Here is a tiny trained network, its code and every weight. The questions are about switching its units off for an input and a target symbol, where a switched-off unit gives its printed mean instead of its output.

import numpy as np


def w(rows, s, z=0):
    codes = np.array(rows[::2]) - 128.0
    scale = np.full(codes.shape[1], s)
    scale[-1] = z or s
    return codes * scale


def norm(h):
    return h / np.sqrt((h * h).mean(-1, keepdims=True) + 1e-5)


def softmax(a):
    e = np.exp(a - a.max(-1, keepdims=True))
    return e / e.sum(-1, keepdims=True)


def log_softmax(a):
    a = a - a.max(-1, keepdims=True)
    return a - np.log(np.exp(a).sum(-1, keepdims=True))


def net(x, mask):
    ids = ['Φβηθμπτ'.index(c) for c in x.split()]
    T = len(ids)
    res = E[ids] + P[:T]
    u = 0
    for l in range(2):
        r = norm(res)
        for j in range(3):
            rows = slice(4 * j, 4 * j + 4)
            q, k, v = (r @ M[l][rows].T for M in (Q, K, V))
            z = softmax(np.where(np.tri(T) > 0, q @ k.T / 4**0.5, -1e9)) @ v
            o = O[l][rows]
            res = res + np.where(mask[u + j], z, o[:, -1]) @ o[:, :-1]
        u += 3
    return log_softmax(norm(res)[-1] @ U[:, :-1].T + U[:, -1])


Q, K, V, O = {}, {}, {}, {}
E = w([
[81,115,160,251,98,89,244],'Φ',
[96,43,189,141,95,141,90],'β',
[122,61,80,136,107,127,130],'η',
[150,124,126,118,141,138,106],'θ',
[149,144,133,133,155,145,119],'μ',
[104,121,28,139,154,129,95],'π',
[156,142,130,100,129,126,142],'τ',
],0.0028)
P = w([
[236,66,126,152,210,131,196],'0',
[238,146,111,209,94,126,130],'1',
[182,130,91,149,117,225,171],'2',
[163,88,124,145,170,60,115],'3',
[94,69,107,72,191,156,164],'4',
[153,177,99,168,49,92,69],'5',
[65,164,85,75,75,241,125],'6',
[73,115,146,96,143,12,52],'7',
[17,118,131,16,156,145,96],'8',
[84,193,135,83,28,79,8],'9',
],0.0013)
Q[0] = w([
[112,101,109,156,113,99,110],'0.h0',
[105,96,117,111,117,151,173],'0.h0',
[141,109,136,133,142,99,132],'0.h0',
[123,118,110,118,118,159,142],'0.h0',
[76,91,138,108,104,158,111],'0.h1',
[143,133,74,88,133,132,136],'0.h1',
[143,163,157,139,171,176,176],'0.h1',
[107,52,2,108,98,120,90],'0.h1',
[149,221,80,115,62,161,66],'0.h2',
[109,149,131,93,114,225,163],'0.h2',
[201,170,148,189,74,117,123],'0.h2',
[137,162,139,76,176,75,83],'0.h2',
],0.011)
K[0] = w([
[93,107,109,174,117,74,118],'0.h0',
[87,113,83,124,110,188,158],'0.h0',
[137,124,114,122,99,109,109],'0.h0',
[111,113,114,117,140,159,166],'0.h0',
[29,116,133,92,121,174,73],'0.h1',
[130,194,124,47,124,130,190],'0.h1',
[174,82,124,187,164,206,202],'0.h1',
[100,198,148,55,137,119,92],'0.h1',
[50,89,121,85,198,27,121],'0.h2',
[68,81,157,101,178,188,193],'0.h2',
[183,75,183,151,201,2,103],'0.h2',
[47,169,131,184,34,89,72],'0.h2',
],0.0075)
V[0] = w([
[126,87,134,103,136,92,93],'0.h0',
[124,125,136,167,82,176,183],'0.h0',
[173,166,205,157,107,81,136],'0.h0',
[115,143,159,58,150,164,189],'0.h0',
[177,200,177,83,138,100,172],'0.h1',
[118,180,78,64,117,75,171],'0.h1',
[116,188,86,174,152,113,118],'0.h1',
[136,89,165,111,37,100,172],'0.h1',
[72,127,87,232,127,157,143],'0.h2',
[146,94,135,110,81,102,230],'0.h2',
[107,26,136,97,89,139,76],'0.h2',
[113,169,253,178,127,166,148],'0.h2',
],0.0033)
O[0] = w([
[130,186,112,140,117,192,160,113],'0.h0',
[71,105,142,143,171,36,126,147],'0.h0',
[126,75,144,29,149,137,216,132],'0.h0',
[186,150,155,137,74,31,144,130],'0.h0',
[34,136,116,214,140,211,119,213],'0.h1',
[156,167,71,206,196,204,110,133],'0.h1',
[116,159,67,115,137,75,190,81],'0.h1',
[134,39,137,106,189,181,31,123],'0.h1',
[231,102,128,156,4,163,107,49],'0.h2',
[156,155,173,152,190,35,37,213],'0.h2',
[195,20,88,82,183,74,164,86],'0.h2',
[129,224,35,131,80,114,108,2],'0.h2',
],0.0026,0.0014)
Q[1] = w([
[157,215,219,212,176,162,189],'1.h0',
[198,127,146,48,164,193,27],'1.h0',
[85,99,159,90,103,6,154],'1.h0',
[76,28,3,130,80,68,91],'1.h0',
[141,225,188,151,56,67,88],'1.h1',
[106,82,138,76,169,181,250],'1.h1',
[43,165,115,118,215,106,64],'1.h1',
[184,169,131,28,120,148,98],'1.h1',
[178,95,100,202,41,48,114],'1.h2',
[136,227,130,248,40,134,140],'1.h2',
[144,23,71,59,2,160,171],'1.h2',
[77,169,80,21,80,166,175],'1.h2',
],0.0062)
K[1] = w([
[177,156,230,195,122,133,109],'1.h0',
[145,75,136,108,196,151,196],'1.h0',
[168,154,48,93,79,83,91],'1.h0',
[50,116,15,101,127,116,92],'1.h0',
[194,167,150,189,130,36,117],'1.h1',
[87,79,160,59,158,170,197],'1.h1',
[48,178,86,132,184,95,105],'1.h1',
[155,152,157,57,125,95,79],'1.h1',
[164,74,104,231,71,76,141],'1.h2',
[93,175,149,217,63,120,161],'1.h2',
[130,90,1,102,106,122,136],'1.h2',
[68,139,90,55,74,208,130],'1.h2',
],0.0074)
V[1] = w([
[94,107,197,125,53,137,151],'1.h0',
[238,199,76,114,147,219,99],'1.h0',
[176,153,134,171,124,121,1],'1.h0',
[27,112,141,151,135,148,99],'1.h0',
[118,114,214,223,122,115,128],'1.h1',
[119,200,127,183,142,58,102],'1.h1',
[186,123,200,123,101,180,36],'1.h1',
[156,159,134,67,108,247,134],'1.h1',
[133,116,221,132,71,227,149],'1.h2',
[63,110,31,157,126,170,31],'1.h2',
[170,212,184,82,54,169,114],'1.h2',
[206,184,59,138,136,165,60],'1.h2',
],0.0024)
O[1] = w([
[126,131,205,199,214,115,120,78],'1.h0',
[53,150,92,5,138,57,59,91],'1.h0',
[105,80,87,88,141,209,50,141],'1.h0',
[185,71,96,195,116,111,112,142],'1.h0',
[96,116,155,52,122,93,200,248],'1.h1',
[204,132,176,61,154,126,134,178],'1.h1',
[144,207,118,189,122,84,200,144],'1.h1',
[146,97,115,233,146,48,106,69],'1.h1',
[249,87,100,85,148,181,88,123],'1.h2',
[172,192,238,101,191,50,208,58],'1.h2',
[193,46,100,111,185,253,189,39],'1.h2',
[130,87,108,84,152,105,245,73],'1.h2',
],0.0023,0.0013)
U = w([
[222,224,135,179,64,112,62,159],'Φ',
[113,143,30,40,80,20,172,132],'β',
[214,11,199,70,127,94,63,103],'η',
[52,70,26,206,141,198,52,15],'θ',
[183,136,112,69,114,246,213,254],'μ',
[107,127,190,235,91,79,253,139],'π',
[64,213,210,75,220,130,92,113],'τ',
],0.0066,0.0015)

Each question gives the input, a string of symbols that net reads in full, and the target symbol t.
The units are the heads (4 rows each of Q, K, V and O). Each row of codes is followed by its name. A weight is (code - 128) times the scale printed after its matrix; where a second scale follows, it is the last column's (O and U).
mask holds one flag per head, layer by layer. A switched-off head (its flag False) gives its mean, the last column of its rows in O, instead of its output. The means were averaged over made-up inputs and are rounded, as every weight is.
A unit's drop is (log p(t) with every unit on - log p(t) with that unit switched off) / (log p(t) with every unit on - log p(t) with every unit switched off).
The circuit of an input: a set's keep is (log p(t) with only the set's units on - log p(t) with every unit switched off) / (log p(t) with every unit on - log p(t) with every unit switched off). Starting from all 6 units, units are removed one at a time, each time the one whose removal leaves the highest keep (on an exact tie, the one counted first), for as long as the keep stays at least 0.8.
units of the circuit, in order: the units of the circuit, biggest drop first
most important unit: the unit with the biggest drop
heads that matter: for each layer, one digit per head in row order, 1 if its drop is at least 0.15 and else 0, layers parted by /
drop of u: that unit's drop, to one decimal
input τ τ τ τ τ β Φ θ μ μ, target θ: most important unit => 0.h2
input τ η τ η τ η Φ τ μ Φ, target τ: heads that matter => 001 / 100
input μ τ Φ β τ τ, target β: heads that matter => 001 / 000
input η μ μ β Φ τ τ, target Φ: heads that matter => 101 / 000
input μ μ β μ η, target π: heads that matter => 000 / 101
input η β η, target η: heads that matter => 011 / 000
input τ β π τ η θ, target τ: heads that matter => 001 / 000
input β θ μ τ η μ θ μ, target μ: heads that matter => 001 / 001
input Φ π θ, target Φ: heads that matter => 001 / 000
input τ τ η θ Φ θ, target θ: units of the circuit, in order => 1.h1, 0.h2, 0.h0
input τ τ τ τ τ μ τ π τ τ, target π: heads that matter => 001 / 011
input η μ μ μ μ μ, target μ: units of the circuit, in order => 1.h2, 0.h2
input τ π β β β π η, target β: heads that matter => 010 / 000
input η μ Φ π Φ η τ, target Φ: heads that matter => 001 / 000
input η Φ τ Φ η μ τ τ, target μ: units of the circuit, in order => 0.h2, 1.h2
input μ μ π, target β: heads that matter => 011 / 101
input τ Φ θ τ τ, target θ: heads that matter => 001 / 010
input η Φ μ η, target π: heads that matter => 010 / 101
input θ τ π μ μ, target π: units of the circuit, in order => 0.h2, 0.h1, 1.h1
input Φ θ β τ, target θ: units of the circuit, in order => 1.h1, 0.h0, 0.h2
input τ π Φ θ, target π: units of the circuit, in order => 0.h2, 1.h1, 1.h2
input μ μ μ μ Φ τ η θ τ μ, target θ: units of the circuit, in order => 1.h1, 0.h2
input τ β θ η θ, target θ: units of the circuit, in order => 1.h1
input β μ τ μ Φ τ, target μ: most important unit => 1.h2
input η η θ, target η: drop of 0.h2 => 1.3
input τ τ π μ μ, target π: drop of 0.h2 => 1.1
input π Φ β τ θ, target β: drop of 1.h2 => 0.1
input β τ μ, target β: drop of 0.h1 => 0.0
